Each row is followed by the band that its hidden value falls in (each part has its own value, ranges and names):
[-116  364   64 -407  239 -248  -30 -310    3   64 -205   74   45  163
  142  162 -211   41  189  190   88  -32   14   77  -32 -173   19  -41
  -77  135 -220  111  -10 -153 -224   23 -185   67 -130  -19  -18  -14
  101   25 -158 -359 -277  438   68 -454   69  -68   31 -123  191 -328
  132] => H
[-137  -30 -140 -219 -307  216 -173  -29  -66  129  139   59 -299  -10
   26   61   34  172  116   59   -8 -158  -64  340   -4  146  -47  -61
   -7 -122  -78   75   17   49 -117   57  246  -55  -94 -116 -185  -63
  186 -301   -6    2 -342  -63  -80   -7 -263  -78   -3   -4  -99    5
 -273] => C
[ -96  -47  105  247  -75  -95  -50  -98  208   88 -241  106   76  162
 -106 -142  -31 -120  341 -152 -404 -142  -53  291   36 -189  -24   47
 -375   68 -156  201   35   59  341  -23  103 -375  -18   92   90  -78
 -360  -72   25   36   28  110   -9   43 -347  187 -193 -214   91  160
  154] => A
[-291 -266 -114  -63 -428  -83  -27  -22   23  260  -14  182 -229 -193
   52 -155  -95   15 -109   42 -272 -117    2  160  267   51 -196   87
  -48   95 -128   82   44  -14  142  131  272    8  -63   82  -46   95
 -188 -182  122 -103  142 -154 -203  151 -330   51  -48   63  -28   97
 -203] => C
[ 172  -17   78  -53   44    9  -24  138 -256  -73   26 -175 -153  -25
   39  276 -237  131  -27  338  197 -205    1  105  112  158 -213   -4
   20  228  135  -81  -13   -7  209  284   63   51 -283 -228   85   20
   26   38  -78    4   -3  -96  -20  128 -126   57 -299  -20   94  -89
  -17] => K
[ 102  104   90  350   78  195   31 -162  282 -102  -94  -77  -40   86
  -82   51  -44 -171  142   15  118  -33  -69   22 -222   89 -171  -45
 -204  138  -13  -13   76  123  131   72   15   -2 -161 -175   68 -178
  -92  160 -159  203 -130  -47  187  106  -20   97 -295 -174  200  -61
   50] => G
[-270 -115 -118 -245 -495   68  -93   17  144  121  105  429 -254  -39
  -25  -30  -55  104   44  -52  -13    9 -109  222  118   13 -213   87
  -86  -63 -150   44  -29   96 -191    1  200  -14  -27  156 -252  -47
 -106 -287   68   88   57   15  -52  -68 -228  175 -102   64  -95   56
 -214] => C
[ 275  -33  106 -287 -467 -253  -75  217 -126  143  187  363   99  135
 -143 -115  -33 -123 -338    7  114  -96  182  -24    7  158 -157   -3
  383  -20   -8  229  133  -51 -169   37  150   74  191 -291   -7    1
  201  -53 -142 -238  197  -18 -127  -74  147   15  156  -12 -280 -178
  -56] => H
[-141  -68  -43 -347 -101 -227   51  137  124  -18   -6  285 -120   68
   16   67 -185  -23  -35   17  287  230   10  351   25  -56 -101  287
   83   30 -110  -32  115 -132 -366 -104  216  231  123  291   30 -180
   71  -31   71 -124  128  191 -239 -432 -355  192  -49    2 -139  107
 -231] => H
[ -13  -63  -25   23  -90   55  208   17 -235  -41   24   85 -223   67
  -67  113 -215 -162  -91  -80 -191 -285  -17 -153  -50   71    9 -135
 -269  308  -36  135  -19   66  -91  163  124  -81 -234   40  -20  -29
   13  239 -161  145 -218 -188  -83  -56 -380 -144 -260  -32    0  -67
   26] => C
[ -61   16   14  193   26  -52  -28   15  246 -142  -83   79   99   14
  -57  -73  -18  -21   38   56  -80   29  -51  -58   50  -47 -227  197
 -170  107   56   52  -31   81  212   33   15  -30  -96  -98    7   58
 -417  -74  -51  149  209  -84   83   56   36  259 -261  -20  133 -232
  133] => Z
[ 180    5 -117 -296 -362  104 -161   37  129    8  306  208  174  -32
  -38  -23  234  125  -79  258   14  -10  108  -67    0  115  -61   36
  238 -112  -15  163  117 -187 -120   83   84  391  113 -323 -270 -127
  -17 -101   77 -112  123 -310 -232  -50  -27  110   89 -138   -5 -445
  -50] => C
[ -32  102  -74  -92   45  131   10  -76  -96 -140  -14 -123  177   99
   71   31  189  -44  -18  101 -192  -71   69 -248  -19   13   62    4
 -133  -30  -56  163   67  -65   57   92 -308  192    9 -266  -65   55
 -135  101 -264  -86   23 -108 -112  -61   55  -60   43  -13  186 -213
  -69] => J
[ 143    9  -44   71  259  308   24  124  -64 -189 -254 -371   80  138
   36  197   42  178  361  103   19    2  -62   76 -184 -188   73   38
 -114   10 -129   -1  148  108  422  156 -141   12  -93 -293  242  -34
 -145  -65 -110   54   34 -109   48  256   87  103 -227  -26  237  195
    9] => C
[-263   24 -135 -130 -286  130 -236 -230  189  294  -55  187 -141  -38
  153  -84  -31  101   43 -119    1   94 -197  219   40  -12  -77   -1
   62  -90 -224   70   17   -7 -193 -122   74  -69    5  136 -126   -5
  -71 -240  -70  -69 -173   67   36 -137 -129   49  -29  -21   48  -44
 -268] => U
[-168  199 -161 -366  152  -34  107  133   68 -459  -57   95  216   69
 -176  -76  307 -171   68  258 -254  292  238   60 -288 -297   58  149
 -319 -429   -4   31  138   64  -54  -13 -108  327  198  -80 -108 -181
   70  -43  -61 -109  269   29 -303 -181   20  155  180  -49   35   95
 -194] => Y
[ 157 -171 -169 -334   21   40   74  215 -341  -42   57  -51  -77  183
   57  123 -109   53  -42  156  149 -193  108  132  -35  -64  -38  132
  155  147 -116 -120  236  -90   35  117   73  245  162  -30  168  -66
   27   74   14 -194  187  -87 -287 -145 -364   82  -83 -101   14   46
 -132] => C
[-244 -154 -279 -127 -123  -91  -86  242  -23  -37 -122   15 -237 -167
  -31   30 -220  244   41   18   86  130 -119  194 -108 -132 -263  178
  131   76   73 -167   66  254  249   61  435  -30 -177   99  171  161
  -45 -542  112   14   97   57  196  255  -74   90 -115  151 -133  273
 -211] => G
[  72 -152  116   -6 -228   49 -283  116  116    5  -41   87   21  158
   -8  -58   78   83  183  -26    0 -118  -11  363  -29  100  -99  210
   62 -110  -86  111  234   27  298 -147   54  -96  208 -142   20  -74
 -228 -239  -13  -25  176   93  -24   38 -130  357 -104 -197  -25  118
 -110] => U
[-272 -109   83  104 -425  -85  -85 -270  280   71  133  247  226   19
   10  -88   72   40   63  -18 -142  -27 -125  -69  258  145 -226  136
  -39  120  -32  179  -41  -15  190   31  -77   71  -10  168 -184   72
 -446 -208  -51  102  257   53   62  -82 -132  262  -18  -76  171  -76
 -130] => U
[-276    8   19 -483 -312  -60 -155 -108   77  -63  205  172  -50 -204
  117  276   66  181  -70  267  146  108 -133  -72  216  295   13  -65
   88   60  117  238    1 -135 -228  -14 -113  353  -99  149 -273  -28
  307 -191  -44  -32 -158  259    1 -361   23   19   98   62  108 -130
 -425] => Z
[ 112  271   39 -198  115  -53   27 -110   78 -218  -20   82   83  126
  -22  158 -180 -161  -69  113  382  113  -15  -26  -82  -42  -18  -41
  136  102  -81   -7  111  -94 -299   50  -92  296   51  -59   93  -53
   97  242 -165 -109   42   94   81 -291  114  142  -65 -237  174 -237
   52] => A
[-282  -27  -19  -84 -337 -191  -52 -113  161  260  -67  291 -102 -195
  134 -122 -419  -54 -186 -186  -69  106 -170  -97   20   -2 -123  -52
  305  248 -130  124   37    5 -237 -129  313  -59   -1  227   74  155
    3 -180    4 -105 -183   21  162  -44  -40  -38   34   65 -126  -81
 -141] => G
[ -19  147  308   92 -119  109  -66  -85  341   70  -21  -82  420 -170
   84  178 -146   78  160  100  297  396 -142 -137  287  -58 -113   -8
  354  214  -48   46 -130 -290  -46 -185 -111   96  -48   89  -17    1
 -124   84   11   35   80 -120  149 -231   78  319 -293 -165  186   57
 -216] => U
[-289   73 -163  -24 -221  428   30    6  227 -208    5  -89  -49 -167
  -34  118  163   93  137  137  -52   81  -77 -260  126   76  -64  -63
 -253   23   31  159 -124  108   78  158    4  116 -342 -185 -196  142
  -10 -208  -11  254 -182 -217  250  195  233   15 -161  186  233  -90
 -137] => G
[ 115   -3 -193 -146 -229  182 -218  -44  -57    2   72   86   65  239
  -71  -59  261  -48   13  -19  -49 -123  -10  182  -73  -14   31  -31
  -59 -226  -96  107  163   12   45   57  -71   40  173 -137  -58  -91
  -74  -67 -151  -94  127  -22  -94  -32 -166   81   38 -234  125  -26
 -126] => P
[  70   11 -160 -276 -145   25   38   65  -93 -139  -34  235 -143  145
  -51   22 -144 -198  -48   71 -217  -80    7  149 -342 -103   79 -114
 -249 -131 -106   94  209  113 -145  189  147   97   70  -13   42 -228
  121   59  -57  -93  -56  -31 -147  121 -271  -70   60  -92   35   59
   -8] => G
[-207    8 -176 -230 -480  141 -148 -176  132  158  188  331 -138    2
   34  -20   10  -91  -47   40 -174  -40 -122  130   49   76  -78 -126
 -220 -121  -54  138  -65  -42 -345   54  128   10  -31  133 -306 -168
   46  -96  -11  -18 -232  -29  -69  -95 -396 -108   29  -39   64  -73
 -251] => R
[  36  -18 -104 -201   68  180 -128  -14   82 -216  -40 -143  -18  209
  159  230   58  172  186  145  295  -19  -82  103 -221  136    7  197
   21   -6  -77   32  267   -9   86   55 -156  342   47 -221   69  -92
  -71 -147 -136  -71  -41  169  103  -25   46   83   -2  -40  226  -62
 -118] => A
[-332  -80 -287 -400   75   10   62  -79  -42 -185 -155   51 -426 -140
  194  316 -250  129 -116  135  341   -8 -121 -253  -39   63 -141  146
  -91  408 -101 -140  171   35  -79   91 -103  493 -265  187   -2  137
  -64   20  -84  -63   47  246  213 -196  -10   56 -251   48  293 -113
 -156] => C
[-343   64   19  240  137  132  108 -265  273  116 -230 -182  -70 -155
  159   63 -116    3  158  114  -77  117 -143  -77  121  -29 -197   24
 -313  252  -57   -9 -159    7  118   56  -61  -49 -368   94    0    5
 -166   24  -82  117 -239   -3  118  -23  -73  -32 -316  143  298  -11
 -154] => Z
[-107  164  243  276 -288  253   35 -210   77  -38  152   25  101 -143
  -60  -20  -85 -295  -57  -17 -262 -163  -46 -449   83  181 -159 -362
  -67  192   61  147 -135   81  -10  -25 -112 -153  -87 -186 -176   92
    2  194 -225  224 -251 -250  229  102   92  -40 -144 -117   88  -96
 -136] => J
[-313  -56   29  227   -7   18   28  -16  112  216 -332  -67 -288 -199
   47   89 -325 -135   47 -224  -28   63 -260   47  337 -110  -75 -136
 -224  417  -34   64 -168   18    8 -112  146 -423 -308  361  206  124
   20   92  -24  142 -282  128  223 -108 -248  -29 -474   68  106  278
 -168] => J
[ -55  -62   23 -136 -174  -48 -100   22   46  -64  144  139  232   12
   21 -170  248  -18   55  146 -477 -133  126 -152 -131   20  -91   54
  -22 -138   18  165  186   46  214  -87 -158  116  326 -265 -142  -86
 -134 -189  -57  -97  132   -3 -220   37    6   53  243   -6  -72 -125
 -163] => A
[  16 -122 -334 -149 -108  189   37  -35 -344   45  -18   58 -265   62
  -49    7  130   35 -147   46 -228 -307   56 -148 -212   22  -78  -74
 -292   66  -87   -5  125  183  202  263  -37  113 -238  -72 -118  -20
  -80   44 -222   15   81 -157 -149   91 -240  -86 -189  -46  138 -125
  -79] => Z
[  35   69 -205 -144  199  331  -86  125 -113 -278 -191 -101 -189  179
  -35  164   75   24  230   24 -112 -119  -83   96 -331 -147  138  -48
 -411  -96  -54   49  130  195  114   15  -76  -94  -94 -134   22 -116
    6  -35 -152  113 -197   36   79   37 -106   33 -264 -104  188   37
   -1] => Y
[-204   88 -241 -223   48  133  140  -30  -98 -198   72   63  190  -43
  -39  -69  389  -25 -108   89 -385   80  156 -471 -108 -124   33   45
 -243  -97  -26  103   10    6  -51  -15 -317  323    2  -58 -298    0
 -128   93 -231   35  171 -206 -308 -277  -10   -7   24   57   81 -273
 -205] => Z
[  78   36   33 -197 -157  268   39  247 -138  139  -96  -93 -281  203
   55  194 -141   49   52  139  279 -149   34  298  264  134  -89   -1
 -167   36  -99  152 -142  -41 -156  235  122 -211 -315 -277   44   13
  284  -33  -98  -25 -349  -31    6   13   16 -110 -257  291   34  -15
  -55] => J
[ 145  164  -65   18  396  197   38  166  -29 -127 -353 -205  -54  216
  -85   89   51  139  320   41   85  -70   64  167  -79 -247    4  103
 -257   68 -142   20   31  115  279   75  -27 -189 -257 -231  164   18
  -82  -14  -95   85  -52   18   47  -57  131  211 -401  -26  144 -177
  266] => K
[ -63  -42 -163 -537 -140  115   77  234 -316 -143  201   55  -37  -73
   33  177   78   62 -178  353   55  -98  142 -247  267   11 -132  -25
   32   98   63  -53   10  -75  -75  135 -181  338   32  -46 -136   70
  193   49  -13  -88  213  -53 -221 -223  -22   69  -43  118   75 -117
 -290] => J
[-103   25  -13  274 -392  143 -316 -212  342  320   47  112   61 -280
  -16 -197  109 -161 -104 -100 -299   27 -176  -40  374   37  -46 -225
  -18   50   21  254 -149 -194  -66 -149  127 -252  -35  -14 -181   41
 -187   61   36   53 -147 -319   15   -4 -227   36 -229 -238  117 -235
 -114] => U
[-544 -167 -100  109 -393   85  -81 -180  163  241  -35   54 -291 -289
  125   74 -182  141  -74 -122  105   72 -287  -26  459  191 -258   79
  -47  332  -11   43 -230  -16  -16   -3  176  -84 -420  349 -141  275
 -238 -221  -26  182 -107  -34  234  -80 -247   60 -355  137  133   87
 -353] => Z
[   4  130  149  192  -36  278  -52   41  183 -119    6  -76  163 -177
 -107  106  126  116  235   59  -35  126 -114 -114  228  -78  -67 -128
  -24   53   29   85 -144   33  169  -24 -130 -102 -134 -149 -102   30
 -132    0  -35  319   61 -245   48   18  154  295 -345  -80  106  -62
  -52] => A
[ -51   15  182  206  -51  -68   99  132  109   37 -108   -2  -32 -208
  -68  128 -350  -94  -13   -3   13  199 -154   59  191  -58  -96 -104
  -33  276  117   76 -183  -24  -50    8  288 -240 -283  207  135  -31
   84  100   30  200 -149 -153   38  -20 -222   66 -390   37  -38  163
 -105] => P
[ -22  111  304    1  214 -137  214  191  128 -467  -90   25  302  132
  -25  156 -270 -129  209  161  -17  142   56 -123 -136 -138 -128  217
 -121  149   46   -7   56   35   98  -60 -128  110   94  -16  123  -83
 -223  101  -61  102  201   84   38  -96   20  316 -154  -21   45  104
   58] => J
[   6  -10  -52 -330  -26  -80   62  109  -16 -280  207  141  -64  124
  -12   89   23    5  -58  371   92 -107  129  157  -61  179 -153  179
  -87  -45  112   11  145   26  -72  185   68  353   63 -109  -72 -166
  133  -79    5  -13   64   70 -238 -154 -117  125   98   63    7 -254
  -95] => R
[  97   27  141   11   26   15  -13  303   65 -121  -54 -103  133 -106
  -11  279 -155  161   22  127  433  290 -116  -75  283  -47 -220  123
  209  221  137  -60 -130  -74   55    5  -66   49 -170  -58  122   80
  -82   -1  -56  138  248  -50  123  -70  166  272 -406  103   49   67
 -123] => J
[ 133   17   29   67    7  417  171  -15  -12  -27   56 -156  168  328
   77  113   53  -57  221  115  -47 -137   56 -144 -261   38 -111   28
 -239   61  -97    7   23   18   59   93 -175   47  -47 -212  -56 -253
  -68  127 -203   94 -204 -154  -37    7 -185  -88 -159   58  181   18
 -127] => P
[-275  -62   34  244   33   66   -7 -168   43  -13 -212 -104 -284 -162
  155   76 -271    1   47  -11 -227 -171 -201 -130  -60  133 -155  -54
 -262  303    3   44   27  214  286   76    3 -143 -306   -8   75  123
 -202  -62 -168  165 -253   31  245  252  -47  -46 -260   84  174   -2
  -63] => R
[  89   97   44  -56    6   -5  -73 -120 -116    1  188  -44   98 -131
   -1  208  170  143 -113  272  109 -101  -35 -402  158  182 -248 -159
   61  243  218    8  -93    0  140  127 -365  192 -214 -202 -175   25
   51   70 -268   82   76   64   31 -172  200   -7 -166    3  159 -369
 -155] => K
[-234   18  156   35 -190 -156 -116  -47  164   49  -30   53 -166 -372
   18  168 -344  106  -20  189  124  134 -185  129  276  123 -245  -49
   83  251  151   16 -151  -19   50   46  282  -58 -356  149  -32   94
   29 -162   86   94 -103    8  176   30  -97  153 -293  -25   33   38
 -179] => U
[ -44   -5  -91 -172 -312  248 -123   31   92   27  206  149  123   -4
  -89   68  270   39  201   20 -167  130  -84   73  -96  -78    2 -144
  -96 -210   21   76   -8    8 -116 -110  -34   11  120   80 -251 -305
  146 -138  -14  108  -82  -19 -153 -143 -311    9    2  -82  -46  230
 -412] => G
[-120  289  -93 -166  -46  137  181 -183  133  269 -181    5   38  201
  -15   98 -138 -158  160   21   36  125   16   55  -32 -193   57 -163
 -328  118 -188  210 -254 -173 -418   93  197 -173 -429  133  -68 -159
  332  100  -75 -146 -627   57  108 -331 -230 -349 -158   64  172  -49
  -25] => U
[ 123  -27  -27 -222 -152   86 -112   96 -107  203   35  108 -366  -28
  119  116 -236  -57 -272  -37  306 -173  -81   19  140  220  -32 -136
  232  268  -56  108   82 -111 -380  -63  132  -16  -18  -84   63   11
  330  161 -103  -72 -330   -6   -3 -245  -59  -86 -206   13  -61 -308
 -114] => A
[ 155  -31  267  165   -8 -255  -68  209  284 -170  -85   87  255   59
 -112   25 -107   57  187  -18   85  236  -21  147 -272  -36 -159  276
  175    4   62   86  159   59  223 -137  142   12  100 -180  143 -155
 -230 -199  -42   53  229   56   47   89   57  283 -104  -83 -179  150
   13] => C
[  91  -42  103   23  198   15   35  255  107 -276 -118 -295  201 -192
    5  313  -55  257  215  314  114  245  -46  -52   -6  -29    1  121
   80  213  181   49   66  -75  382   74   62  221 -238  -66  160  -63
  -14  -84  103  123   89 -116    5   84   16  227 -282    8  132   79
  -80] => R
[ 222 -115  183  252 -583  213  -40  143  341  203  307  279  354  -24
 -243 -162  324 -239   -5  -79 -254  125   38 -113   88   82 -149 -141
  -24  -90  107  248  -80 -102  -64 -153   73 -127  178  -71 -252 -375
   20  123   19  238   91 -342 -239  -25 -276   97 -140  -84 -153  108
 -282] => J
[ 106 -210 -127 -111 -330   41 -112  302  143 -150  154  215  182   44
 -168  -66  286  -85  -75  -85  -71  104   16 -106  -99   14  -16  102
   83  -74  109  162  227   15   62 -158   48  169  311  -23  -18 -149
  -25 -108   15   69  306  -44 -105  -52 -112  176   19  -73 -101  105
 -240] => G
[-194   11  187  206 -268   41  -92  -26  205  182  -29   39 -217 -169
   43   49 -344  146   56 -113  244   67 -168  160   88  237 -291   56
  239  221   -5   34 -117   86  -41  -85  376 -222 -316  -10  -19  128
   -2 -281  -51  190 -320  -59  280   55    5  105 -272   96 -176    3
 -167] => J
[-154   17 -181 -542 -170    3  181  -27  -85  -73  156  270  -75  126
  116  127 -136 -149 -179  319  101 -120   57 -172  238  -25 -175    6
 -175  173  -87  -28   -8 -110 -350  238 -169  374   62  121  -97  -35
   83  165   -3 -172  114  124 -135 -304 -130  -17   29  125  252 -231
 -114] => A
[-199  -22 -154 -113   17  225  106   66 -128   34  -35 -210 -156 -162
  121  262  -96   13  -87   61  164  118 -159 -167  265   -1  -17 -138
  -41  270   60  -21 -130  -70 -165   55  -53   54 -234  183   76   67
  252  113 -103   84 -227  -46   22 -194 -145 -162 -251  200  154  133
 -396] => K
[ -94 -205   60  127 -231  -98  -89  123  122  177   -7  172 -310 -272
   44  -63 -290   32 -217  -16   76  -36 -134  127  263  181 -289   69
  186  290   68    2   19   55   48  -43  347 -120  -97  114   89   91
  -59  -93   88  152   31 -121  -19   39 -136  225 -311   79 -125 -126
 -128] => P
[-269  -76 -116 -264  -96 -382  -48   70  -23   18   12  357 -293  -34
   38  -97 -186   96 -144   11  -43  -13  -74  315   77    5 -210  205
   20  -15    2   13   54  166 -143   46  223   -5   54  146   30   59
  -31 -330  -21  -34   96  228 -191 -154 -112  103   94  210 -231 -164
  -99] => A
[ -74  -38  210  328 -355  260 -147   10  344    5   92  104   -2  -32
  -48 -156  120 -243  -25   24 -157 -150  -68  -72  319  245 -283  -33
 -229    4   96  201 -113   77  118  -71  -81 -263   58 -302 -139   37
 -216    1  -87  261  -18 -160  144  171  135  185 -250   40  122 -124
  -99] => Y
[ -52  105  -73 -103   77  122  113  -57 -249  -97 -210 -146 -107  146
   59  121 -287  -33   -9  -21  112  -41  -16   -2 -285  -53    5  -31
   19   91 -190  -36  128  132   33  157   50   57 -182  -55  187  111
   41   14 -269  -95 -122  -36  150   77   10  -52  -93  -46  121  135
  -82] => U
[-128 -119  -74 -101 -429  226  -71  156  201   73  168  206  -61 -109
  -25  -55  197   -2  -11  -36 -225   87  -11    5    1  149   -9    9
  -97 -128   24  249    2  -34 -206 -126  182   14   17  -34 -271 -184
  120 -147   32  146 -215 -208 -197  -56 -235  -34  -23  143 -172  -20
 -329] => J
[-310  175  136  117    4  113  145  -21  313   31 -193 -120   39 -292
  -37  203 -133  -83  186  103    9  405 -125  -38  282 -147  -62 -143
 -273  189   64   94 -322 -113 -131  -45   87 -148 -429  242  -48  -66
  193   98   42  178 -309  -30  117 -172 -106  -17 -380  117  145  262
 -271] => R
[  49   10  380  256 -343 -256   15  -47  311  135   91  203  291   84
 -119 -106 -163 -250  -34  -45   45   67   56  105  180  170 -233  106
  130  165   40  211  -65 -180  -54  -80  212 -103   22   11   -2  -95
 -127   83  -38   -4   59  -34  -16 -155 -210  170  -94 -148 -107    0
  -36] => K
[  25 -177 -125 -287 -323  -57 -216  131 -126  -37  203  222  -47   49
  -34  -36  110  139 -148   36    1 -180   24    8  -89  201 -107  126
  226   -6   59  108  217   61   97  -55  107  165  148  -85 -108   33
  -31 -286  -63  -48  164   25  -71  -90  -92  159   54  -93 -117 -174
 -187] => Y
[-271 -162  -43 -174 -255 -130  -99   67  386  268 -167  265 -320 -215
  113   22 -272   -6  -70  -46  235  250 -179  354  299   33  -95  128
   61  223  -88  105   40 -163 -284 -179  390  -13  -77  443   84  -86
  160  -99  240  -43 -145  200  -18 -301 -293  169 -236   84  -19   62
 -250] => R
[-204  -53  179  148 -280   36    1   39  224  -80  -18   84  266 -127
  -54 -109   21  -91  155   26 -435  222   -2  111   44  -90  -21   87
 -140 -173  -42  169  -16  -47  149  -79   94  -48   79   66 -115 -102
 -294  -75   46   94  176 -284 -218  120 -299  241  -61  -93  -27  320
 -239] => Z
[  14 -132 -142 -108 -227   90  -19  -37 -148  315   89   15 -262   -2
  116   71  -58  102 -185  -40  147 -137  -34  -32  -48  235 -120   -7
  157  194  -80   65   51  -54 -174   72  141   98 -177 -112  -59  -39
  146  -24 -183  -77 -264 -111 -102 -100 -210 -252  -97  116  -90 -147
 -256] => C
[ -41  -77 -182   73 -265   65 -276   23  277   83  107   72  -48 -139
 -148 -142  363  145   12  -11   28   64   49  128  -51  143 -198  185
   99 -112   72   68   88  -11  132 -117  246  114  -60 -249 -222  -47
 -133 -300   20   41   72 -155  -53   -2 -101  132 -101 -135 -131 -183
 -181] => H
